Below are the code and all the weights of a small trained network. Each question names an input and a class and asks about switching units off, where a switched-off unit gives its printed mean instead of its output.

import numpy as np


def w(rows, s, z=0):
    codes = np.array(rows[::2]) - 128.0
    scale = np.full(codes.shape[1], s)
    scale[-1] = z or s
    return codes * scale


def f(y):
    return y / 2 * (1 + np.tanh(0.7978845608 * (y + 0.044715 * y**3)))


def log_softmax(a):
    a = a - a.max(-1, keepdims=True)
    return a - np.log(np.exp(a).sum(-1, keepdims=True))


def net(x, mask):
    res = np.array(x, float).reshape(1, 5) / 4 @ E
    y = f(res @ A[0][:, :-1].T + A[0][:, -1])
    res = res + np.where(mask, y, B[0][:, -1]) @ B[0][:, :-1]
    return log_softmax(res[-1] @ U[:, :-1].T + U[:, -1])


A, B = {}, {}
E = w([
[114,10,97,180,54],'x0',
[224,139,152,69,142],'x1',
[3,175,75,110,84],'x2',
[155,180,147,251,36],'x3',
[234,155,80,130,97],'x4',
],0.0074)
A[0] = w([
[89,151,130,148,150,33],'N1',
[129,137,208,43,153,171],'N2',
[81,191,158,132,129,73],'N3',
[100,186,173,150,169,223],'N4',
[96,165,133,66,169,177],'N5',
[43,60,6,106,80,234],'N6',
[168,67,109,201,127,252],'N7',
[59,134,83,109,74,217],'N8',
[124,140,82,142,85,77],'N9',
[149,64,48,153,104,202],'N10',
[73,175,185,135,167,122],'N11',
[113,127,125,85,44,98],'N12',
[141,90,92,131,101,179],'N13',
],0.011,0.0035)
B[0] = w([
[145,120,70,124,46,135],'N1',
[99,131,96,85,221,198],'N2',
[114,103,1,146,115,158],'N3',
[132,43,5,92,119,184],'N4',
[161,194,50,74,153,191],'N5',
[22,184,234,176,141,255],'N6',
[145,112,247,178,211,199],'N7',
[82,196,103,149,122,207],'N8',
[116,179,154,175,92,147],'N9',
[88,177,145,186,181,190],'N10',
[100,14,54,98,56,172],'N11',
[85,163,178,228,62,146],'N12',
[134,164,203,171,126,158],'N13',
],0.0072,0.0098)
U = w([
[54,123,1,110,69,145],'0',
[240,178,89,16,217,245],'1',
[66,229,166,181,120,240],'2',
[145,115,107,108,67,3],'3',
[134,34,209,234,181,72],'4',
],0.007,0.0035)

Each question gives the input, the list of numbers given to net, and the class t.
The units are the neurons (one row each of A and B). Each row of codes is followed by its name. A weight is (code - 128) times the scale printed after its matrix; where a second scale follows, it is the last column's (A, B and U).
mask holds one flag per neuron, in row order. A switched-off neuron (its flag False) gives its mean, the last column of its row in B, instead of its output. The means were averaged over made-up inputs and are rounded, as every weight is.
A unit's drop is (log p(t) with every unit on - log p(t) with that unit switched off) / (log p(t) with every unit on - log p(t) with every unit switched off).
The circuit of an input: a set's keep is (log p(t) with only the set's units on - log p(t) with every unit switched off) / (log p(t) with every unit on - log p(t) with every unit switched off). Starting from the 12 units with the biggest drops (on a tie, the unit counted first), units are removed one at a time, each time the one whose removal leaves the highest keep (on an exact tie, the one counted first), for as long as the keep stays at least 0.8.
circuit, biggest first: the units of the circuit, biggest drop first
unit that matters most: the unit with the biggest drop
k most important neurons: the k neurons with the biggest drops, biggest first
drop of u: that unit's drop, to one decimal
input [-7,0,-1,1,-4], class 0: unit that matters most	N11
input [5,3,2,-7,0], class 2: circuit, biggest first	(N6, N4)
input [5,0,1,-7,8], class 2: circuit, biggest first	(N6, N10)
input [-1,2,-2,8,8], class 4: circuit, biggest first	(N7, N8)
input [-4,4,5,4,5], class 1: 2 most important neurons	(N6, N11)
input [-6,2,-2,2,-6], class 0: circuit, biggest first	(N11, N4)
input [-4,1,-4,4,-3], class 1: circuit, biggest first	(N6, N12)
input [-7,8,8,1,3], class 1: 2 most important neurons	(N5, N6)
input [0,-2,8,3,-6], class 0: 2 most important neurons	(N11, N3)
input [-6,-7,-3,6,2], class 0: 2 most important neurons	(N4, N6)
input [2,-2,5,-8,1], class 2: drop of N6	0.6
input [4,5,8,-7,2], class 2: drop of N6	0.2
input [0,-8,-5,7,1], class 4: drop of N4	0.0
input [-5,6,-8,7,-3], class 1: drop of N6	0.5
